Below is a small trained network, with its code and all its weights. Each question gives an input and a class and asks what happens when units are switched off, that is, made to give their printed mean instead of their output.

import numpy as np


def w(rows, s, z=0):
    codes = np.array(rows[::2]) - 128.0
    scale = np.full(codes.shape[1], s)
    scale[-1] = z or s
    return codes * scale


def f(y):
    return y / 2 * (1 + np.tanh(0.7978845608 * (y + 0.044715 * y**3)))


def log_softmax(a):
    a = a - a.max(-1, keepdims=True)
    return a - np.log(np.exp(a).sum(-1, keepdims=True))


def net(x, mask):
    res = np.array(x, float).reshape(1, 5) / 4 @ E
    y = f(res @ A[0][:, :-1].T + A[0][:, -1])
    res = res + np.where(mask, y, B[0][:, -1]) @ B[0][:, :-1]
    return log_softmax(res[-1] @ U[:, :-1].T + U[:, -1])


A, B = {}, {}
E = w([
[191,80,82,115],'x0',
[7,16,190,141],'x1',
[189,136,254,114],'x2',
[119,129,88,141],'x3',
[197,171,100,220],'x4',
],0.0069)
A[0] = w([
[112,121,131,96,67],'neuron 1',
[81,152,69,73,54],'neuron 2',
[168,186,37,100,230],'neuron 3',
[143,117,116,121,11],'neuron 4',
[131,83,141,79,14],'neuron 5',
[153,171,97,140,201],'neuron 6',
[119,55,68,196,170],'neuron 7',
[99,122,70,131,198],'neuron 8',
[150,188,118,98,151],'neuron 9',
[158,86,92,122,151],'neuron 10',
[157,104,170,56,109],'neuron 11',
[85,137,78,141,117],'neuron 12',
[162,163,142,170,143],'neuron 13',
[108,127,127,86,72],'neuron 14',
[167,19,86,132,97],'neuron 15',
[138,157,178,171,93],'neuron 16',
[147,121,182,165,162],'neuron 17',
[167,50,121,139,51],'neuron 18',
[104,115,106,95,252],'neuron 19',
[89,110,172,104,140],'neuron 20',
[175,251,67,114,245],'neuron 21',
[92,91,185,95,94],'neuron 22',
[145,125,203,156,190],'neuron 23',
[89,121,46,125,133],'neuron 24',
[122,150,132,148,31],'neuron 25',
[121,111,145,64,44],'neuron 26',
[157,102,128,214,82],'neuron 27',
[122,110,128,95,32],'neuron 28',
[75,89,132,104,157],'neuron 29',
[102,33,147,86,119],'neuron 30',
[147,121,133,174,32],'neuron 31',
[13,93,139,153,218],'neuron 32',
[145,146,146,122,100],'neuron 33',
[171,97,85,96,150],'neuron 34',
[176,73,114,115,122],'neuron 35',
[100,145,120,46,98],'neuron 36',
[125,140,100,165,171],'neuron 37',
[177,134,85,58,195],'neuron 38',
],0.012,0.0033)
B[0] = w([
[209,151,106,217,127],'neuron 1',
[224,61,135,90,157],'neuron 2',
[120,26,231,150,236],'neuron 3',
[40,89,56,116,116],'neuron 4',
[152,114,84,140,133],'neuron 5',
[142,50,151,127,182],'neuron 6',
[169,87,148,49,193],'neuron 7',
[239,87,232,128,179],'neuron 8',
[5,61,175,177,163],'neuron 9',
[98,188,240,85,150],'neuron 10',
[238,136,133,126,154],'neuron 11',
[165,123,222,24,162],'neuron 12',
[115,31,138,187,161],'neuron 13',
[217,70,52,189,130],'neuron 14',
[56,220,217,158,162],'neuron 15',
[137,56,130,92,146],'neuron 16',
[157,26,152,90,157],'neuron 17',
[10,229,154,211,136],'neuron 18',
[170,101,189,211,169],'neuron 19',
[155,108,184,185,166],'neuron 20',
[74,47,235,198,255],'neuron 21',
[153,97,169,161,172],'neuron 22',
[155,39,200,37,173],'neuron 23',
[228,49,211,50,186],'neuron 24',
[104,219,47,150,120],'neuron 25',
[150,77,9,157,137],'neuron 26',
[212,50,47,200,156],'neuron 27',
[165,106,61,142,122],'neuron 28',
[136,46,152,208,172],'neuron 29',
[99,67,139,232,182],'neuron 30',
[115,44,72,187,127],'neuron 31',
[102,104,253,163,223],'neuron 32',
[127,70,123,43,129],'neuron 33',
[65,125,220,151,157],'neuron 34',
[20,193,210,161,142],'neuron 35',
[214,60,31,227,148],'neuron 36',
[212,87,145,158,160],'neuron 37',
[22,46,168,222,177],'neuron 38',
],0.0043,0.0094)
U = w([
[165,90,127,100,155],'0',
[70,172,164,172,254],'1',
[181,77,58,188,254],'2',
[72,129,137,182,33],'3',
[152,126,125,136,234],'4',
[88,215,94,137,34],'5',
[168,171,11,109,2],'6',
[107,220,84,146,2],'7',
],0.011,0.0033)

Each question gives the input, the list of numbers given to net, and the class t.
The units are the neurons (one row each of A and B). Each row of codes is followed by its name. A weight is (code - 128) times the scale printed after its matrix; where a second scale follows, it is the last column's (A, B and U).
mask holds one flag per neuron, in row order. A switched-off neuron (its flag False) gives its mean, the last column of its row in B, instead of its output. The means were averaged over made-up inputs and are rounded, as every weight is.
A unit's drop is (log p(t) with every unit on - log p(t) with that unit switched off) / (log p(t) with every unit on - log p(t) with every unit switched off).
The circuit of an input: a set's keep is (log p(t) with only the set's units on - log p(t) with every unit switched off) / (log p(t) with every unit on - log p(t) with every unit switched off). Starting from the 12 units with the biggest drops (on a tie, the unit counted first), units are removed one at a time, each time the one whose removal leaves the highest keep (on an exact tie, the one counted first), for as long as the keep stays at least 0.8.
circuit, biggest first: the units of the circuit, biggest drop first
unit that matters most: the unit with the biggest drop
k most important neurons: the k neurons with the biggest drops, biggest first
drop of u: that unit's drop, to one decimal
input [-7,-5,7,8,8], class 2: circuit, biggest first -> (neuron 27; neuron 13)
input [-7,0,8,-4,5], class 0: unit that matters most -> neuron 23
input [-4,1,2,-2,8], class 2: circuit, biggest first -> (neuron 27; neuron 32; neuron 15)
input [1,-8,2,7,5], class 3: circuit, biggest first -> (neuron 21; neuron 9; neuron 38)
input [5,4,-3,5,4], class 1: circuit, biggest first -> (neuron 15; neuron 18)
input [-5,2,8,4,0], class 0: circuit, biggest first -> (neuron 23; neuron 17)
input [1,-6,-2,1,-1], class 3: circuit, biggest first -> (neuron 21; neuron 38; neuron 9)
input [-5,-8,-4,5,2], class 3: circuit, biggest first -> (neuron 21; neuron 9)
input [8,5,2,-7,-6], class 1: 3 most important neurons -> (neuron 15; neuron 18; neuron 35)
input [8,5,-5,6,8], class 1: 4 most important neurons -> (neuron 15; neuron 18; neuron 10; neuron 35)
input [3,-6,-3,-2,-4], class 3: circuit, biggest first -> (neuron 38; neuron 21; neuron 9)
input [5,-6,-3,2,4], class 3: 2 most important neurons -> (neuron 21; neuron 38)
input [2,5,-6,-4,-7], class 2: drop of neuron 35 -> 0.0
input [-4,5,-2,-1,-7], class 2: unit that matters most -> neuron 36
input [-2,2,-4,5,-6], class 2: drop of neuron 29 -> 0.2
input [-4,4,-8,-1,2], class 0: drop of neuron 12 -> 0.1
input [4,-1,-6,-6,-8], class 2: drop of neuron 12 -> 0.0
